Here is a tiny trained network, its code and every weight. The questions are about switching its units off for an input and a target symbol, where a switched-off unit gives its printed mean instead of its output.

import numpy as np


def w(rows, s, z=0):
    codes = np.array(rows[::2]) - 128.0
    scale = np.full(codes.shape[1], s)
    scale[-1] = z or s
    return codes * scale


def norm(h):
    return h / np.sqrt((h * h).mean(-1, keepdims=True) + 1e-5)


def f(y):
    return y / 2 * (1 + np.tanh(0.7978845608 * (y + 0.044715 * y**3)))


def softmax(a):
    e = np.exp(a - a.max(-1, keepdims=True))
    return e / e.sum(-1, keepdims=True)


def log_softmax(a):
    a = a - a.max(-1, keepdims=True)
    return a - np.log(np.exp(a).sum(-1, keepdims=True))


def net(x, mask):
    ids = ['ΔΨαεθμξπτ'.index(c) for c in x.split()]
    T = len(ids)
    res = E[ids] + P[:T]
    u = 0
    for l in range(3):
        r = norm(res)
        for j in range(3):
            rows = slice(2 * j, 2 * j + 2)
            q, k, v = (r @ M[l][rows].T for M in (Q, K, V))
            z = softmax(np.where(np.tri(T) > 0, q @ k.T / 2**0.5, -1e9)) @ v
            o = O[l][rows]
            res = res + np.where(mask[u + j], z, o[:, -1]) @ o[:, :-1]
        u += 3
        y = f(norm(res) @ A[l][:, :-1].T + A[l][:, -1])
        res = res + np.where(mask[u : u + 4], y, B[l][:, -1]) @ B[l][:, :-1]
        u += 4
    return log_softmax(norm(res)[-1] @ U[:, :-1].T + U[:, -1])


Q, K, V, O, A, B = {}, {}, {}, {}, {}, {}
E = w([
[117,102,111,43,137,118,167,173,183],'Δ',
[70,211,12,255,82,240,133,83,118],'Ψ',
[192,96,117,83,137,109,85,126,138],'α',
[147,128,174,68,129,123,46,139,143],'ε',
[179,103,136,71,135,97,127,118,199],'θ',
[178,97,140,108,129,97,110,175,134],'μ',
[141,118,185,130,111,85,134,160,211],'ξ',
[117,133,192,77,120,105,111,121,221],'π',
[170,82,118,113,131,86,156,147,177],'τ',
],0.0097)
P = w([
[106,67,54,163,96,206,149,169,129],'0',
[137,214,56,109,120,161,165,169,105],'1',
[117,151,42,150,83,105,105,198,147],'2',
[149,73,141,99,90,182,209,94,28],'3',
[118,235,96,141,192,147,198,144,49],'4',
[120,81,116,175,55,117,97,174,154],'5',
[195,129,210,127,111,206,241,90,12],'6',
[116,231,49,179,199,46,113,180,92],'7',
[115,9,152,178,53,127,123,125,104],'8',
[184,230,161,181,209,253,246,141,25],'9',
[140,167,50,206,158,47,66,224,146],'10',
[189,44,250,155,57,133,154,107,72],'11',
],0.0053)
Q[0] = w([
[141,190,165,141,254,138,195,93,79],'L0H0',
[129,19,220,97,61,215,193,73,73],'L0H0',
[101,122,94,86,107,144,129,64,172],'L0H1',
[123,75,136,154,90,86,148,150,89],'L0H1',
[109,126,113,126,90,145,109,131,142],'L0H2',
[69,156,117,116,75,123,150,157,72],'L0H2',
],0.0092)
K[0] = w([
[78,183,42,152,214,38,63,173,173],'L0H0',
[167,255,110,158,197,216,170,136,122],'L0H0',
[172,96,173,77,141,113,116,180,156],'L0H1',
[142,150,133,151,132,197,140,133,122],'L0H1',
[124,121,162,108,111,114,106,134,110],'L0H2',
[159,133,165,85,142,89,126,189,143],'L0H2',
],0.0097)
V[0] = w([
[176,94,122,174,117,89,103,211,59],'L0H0',
[193,69,84,137,204,120,58,44,133],'L0H0',
[166,24,240,68,254,79,123,145,159],'L0H1',
[123,123,111,83,87,101,101,152,157],'L0H1',
[128,170,41,195,103,233,110,136,179],'L0H2',
[140,16,172,91,230,107,111,119,179],'L0H2',
],0.0048)
O[0] = w([
[136,196,121,80,3,112,128,120,88,253],'L0H0',
[36,61,192,84,141,38,162,86,44,151],'L0H0',
[33,73,156,140,225,107,166,165,121,159],'L0H1',
[148,56,171,133,154,108,112,148,91,189],'L0H1',
[129,142,206,203,212,48,130,92,54,143],'L0H2',
[95,155,144,118,12,93,141,203,114,167],'L0H2',
],0.0052,0.0045)
A[0] = w([
[185,136,164,74,188,123,112,145,118,224],'L0N0',
[112,158,90,198,152,161,68,53,76,12],'L0N1',
[73,150,128,76,135,130,184,164,195,9],'L0N2',
[105,198,96,212,116,118,160,1,156,233],'L0N3',
],0.006,0.0011)
B[0] = w([
[158,73,123,226,145,93,113,183,91,252],'L0N0',
[86,31,71,141,62,202,86,2,16,128],'L0N1',
[213,97,73,192,162,119,73,160,16,150],'L0N2',
[59,25,175,141,202,91,158,35,238,145],'L0N3',
],0.0045,0.0029)
Q[1] = w([
[115,97,115,160,138,96,78,161,198],'L1H0',
[148,87,136,132,148,154,152,127,39],'L1H0',
[184,111,129,130,143,119,59,202,66],'L1H1',
[104,178,149,116,132,53,164,166,153],'L1H1',
[122,225,83,126,194,172,145,149,13],'L1H2',
[163,65,238,102,110,254,210,105,98],'L1H2',
],0.0094)
K[1] = w([
[79,92,103,115,105,185,153,113,161],'L1H0',
[147,142,114,143,165,131,129,85,100],'L1H0',
[62,142,86,144,123,155,124,120,121],'L1H1',
[112,76,148,122,80,107,123,176,129],'L1H1',
[115,133,76,106,129,1,54,175,190],'L1H2',
[150,235,126,132,213,102,158,140,67],'L1H2',
],0.011)
V[1] = w([
[140,107,150,233,109,148,135,126,98],'L1H0',
[239,222,93,164,185,89,93,89,37],'L1H0',
[177,78,207,169,75,98,97,127,150],'L1H1',
[155,164,165,29,183,79,112,229,196],'L1H1',
[148,88,134,217,55,83,225,77,192],'L1H2',
[74,163,244,200,80,100,3,116,176],'L1H2',
],0.0048)
O[1] = w([
[141,144,96,101,88,115,144,117,178,125],'L1H0',
[91,117,155,158,76,64,121,134,205,146],'L1H0',
[127,115,170,87,118,182,177,114,166,254],'L1H1',
[209,80,130,188,151,197,132,148,122,251],'L1H1',
[192,192,254,180,132,144,240,53,128,84],'L1H2',
[112,1,203,107,52,205,111,109,181,46],'L1H2',
],0.0065,0.0026)
A[1] = w([
[144,101,175,195,145,66,117,196,85,246],'L1N0',
[64,238,191,137,121,85,38,93,146,238],'L1N1',
[161,167,104,113,43,118,124,128,39,83],'L1N2',
[170,171,61,66,1,177,144,195,77,65],'L1N3',
],0.0053,0.0013)
B[1] = w([
[97,64,55,32,148,207,186,94,140,244],'L1N0',
[144,80,154,37,121,236,99,167,86,151],'L1N1',
[82,149,160,133,82,64,175,13,251,194],'L1N2',
[144,212,144,134,39,91,53,44,255,253],'L1N3',
],0.0062)
Q[2] = w([
[159,129,212,102,79,124,240,196,155],'L2H0',
[22,86,37,134,76,137,205,180,120],'L2H0',
[108,114,148,252,93,79,175,40,94],'L2H1',
[163,200,58,160,146,133,160,99,131],'L2H1',
[30,105,126,216,124,93,127,50,50],'L2H2',
[175,86,63,254,99,130,71,84,50],'L2H2',
],0.0054)
K[2] = w([
[122,108,180,133,120,155,180,147,167],'L2H0',
[164,87,136,70,135,103,62,168,116],'L2H0',
[131,107,117,254,146,140,149,115,98],'L2H1',
[150,104,97,145,144,92,107,90,169],'L2H1',
[188,114,161,96,145,86,92,118,84],'L2H2',
[140,139,156,21,122,115,141,241,189],'L2H2',
],0.0081)
V[2] = w([
[253,185,191,89,158,31,95,144,53],'L2H0',
[178,116,57,192,161,148,107,37,99],'L2H0',
[57,138,74,213,145,106,134,135,146],'L2H1',
[156,175,140,97,147,113,176,158,122],'L2H1',
[242,126,219,32,152,62,32,198,126],'L2H2',
[210,120,116,53,147,65,198,169,197],'L2H2',
],0.0043)
O[2] = w([
[121,85,74,80,131,132,193,254,217,78],'L2H0',
[92,82,133,86,84,121,143,90,84,102],'L2H0',
[225,122,215,131,135,97,84,96,141,51],'L2H1',
[140,102,166,167,148,80,95,176,173,125],'L2H1',
[85,193,176,68,95,54,151,126,165,131],'L2H2',
[96,239,178,120,126,144,135,57,63,252],'L2H2',
],0.0057,0.0035)
A[2] = w([
[162,109,133,212,160,60,218,93,150,41],'L2N0',
[2,143,162,61,82,40,143,102,36,3],'L2N1',
[134,65,136,182,219,130,151,161,94,115],'L2N2',
[118,47,54,243,91,35,163,137,166,26],'L2N3',
],0.0069,0.003)
B[2] = w([
[127,140,97,28,130,182,147,170,80,120],'L2N0',
[168,101,168,238,96,24,167,213,111,254],'L2N1',
[87,173,164,156,126,39,76,38,209,196],'L2N2',
[195,254,71,124,182,98,145,127,89,94],'L2N3',
],0.0095,0.0026)
U = w([
[186,190,8,154,177,127,58,176,113,161],'Δ',
[128,125,96,202,115,193,92,56,18,188],'Ψ',
[132,88,161,183,91,58,164,214,93,191],'α',
[73,26,77,50,87,183,68,181,112,188],'ε',
[38,108,151,34,189,67,143,67,102,80],'θ',
[134,191,145,88,14,113,88,93,182,131],'μ',
[251,112,176,167,143,237,154,175,163,91],'ξ',
[142,52,160,226,183,162,61,138,244,1],'π',
[168,169,139,2,127,166,211,139,40,81],'τ',
],0.006,0.0026)

Each question gives the input, a string of symbols that net reads in full, and the target symbol t.
The units are the heads (2 rows each of Q, K, V and O) and the neurons (one row each of A and B). Each row of codes is followed by its name. A weight is (code - 128) times the scale printed after its matrix; where a second scale follows, it is the last column's (O, A, B and U).
mask holds one flag per unit, layer by layer, with each layer's heads first. A switched-off unit (its flag False) gives its mean, the last column of its rows in O or B, instead of its output. The means were averaged over made-up inputs and are rounded, as every weight is.
A unit's drop is (log p(t) with every unit on - log p(t) with that unit switched off) / (log p(t) with every unit on - log p(t) with every unit switched off).
The circuit of an input: a set's keep is (log p(t) with only the set's units on - log p(t) with every unit switched off) / (log p(t) with every unit on - log p(t) with every unit switched off). Starting from the 12 units with the biggest drops (on a tie, the unit counted first), units are removed one at a time, each time the one whose removal leaves the highest keep (on an exact tie, the one counted first), for as long as the keep stays at least 0.8.
circuit, biggest first: the units of the circuit, biggest drop first
k most important neurons: the k neurons with the biggest drops, biggest first
k most important neurons of layer l: the k neurons of layer l with the biggest drops, biggest first
heads that matter: for each layer, one digit per head in row order, 1 if its drop is at least 0.15 and else 0, layers parted by /
input μ ε Ψ α ε Ψ ε, target ε: 2 most important neurons of layer 1 => (L1N1 L1N3)
input α μ α α θ α μ μ, target α: circuit, biggest first => (L2N1 L0H0)
input μ α μ α μ θ α μ, target θ: heads that matter => 100 / 000 / 000
input Δ α θ μ Δ, target θ: 2 most important neurons => (L2N2 L1N3)
input μ μ α π μ Ψ ξ ε μ μ, target μ: heads that matter => 010 / 000 / 000
input μ θ μ ε μ π α π, target π: heads that matter => 110 / 001 / 000
input μ μ α α α μ α μ ε μ, target μ: circuit, biggest first => (L0H0 L1N3)
input θ α θ α Δ ε π α ε, target π: 2 most important neurons => (L1N3 L2N2)
input α τ α ε μ ε μ μ τ ε μ π, target ε: circuit, biggest first => (L1H2 L1N3)
input μ θ θ μ θ ε α ε Δ, target α: heads that matter => 010 / 000 / 000
input μ π μ μ ε θ μ, target ε: circuit, biggest first => (L1H2)
input π θ ε ε θ α μ Ψ μ α μ ε, target ε: circuit, biggest first => (L1N1 L2H2 L1H1)
input μ θ μ μ μ Δ π α ε μ, target α: circuit, biggest first => (L0H0 L2N1)
input μ ε μ θ Δ μ ε, target Δ: circuit, biggest first => (L1H2 L0H0)
input μ α μ α μ μ μ α θ μ α, target θ: 2 most important neurons => (L1N3 L2N2)
input μ θ α ξ α α, target ξ: circuit, biggest first => (L0H0 L1H2 L1N3)
input μ μ ε μ ε μ α, target ε: circuit, biggest first => (L1H2)
input α μ π, target α: heads that matter => 100 / 000 / 000
input μ π μ ξ, target π: 2 most important neurons => (L2N2 L1N3)
input μ α α ξ, target α: circuit, biggest first => (L2N1 L0H0)
input π μ μ μ μ ε α θ μ ε, target θ: heads that matter => 110 / 010 / 000
input μ μ α α α θ ξ ε μ Ψ α, target α: circuit, biggest first => (L1H1 L2N1 L1N3)
input α α Δ α θ π α, target θ: 2 most important neurons => (L2N2 L1N3)
input α μ α μ π μ α, target π: circuit, biggest first => (L0H0 L2N2 L1N3)
input θ τ α μ τ, target α: circuit, biggest first => (L0H0 L2N1)
input ε μ Ψ α α π Δ α α, target α: circuit, biggest first => (L1H1 L2N1)
input μ θ μ α α μ π π α, target π: circuit, biggest first => (L0H0)
input μ α ε ε, target α: heads that matter => 000 / 000 / 000
input τ θ α, target τ: heads that matter => 000 / 001 / 000
input ε μ μ, target ε: heads that matter => 000 / 001 / 000
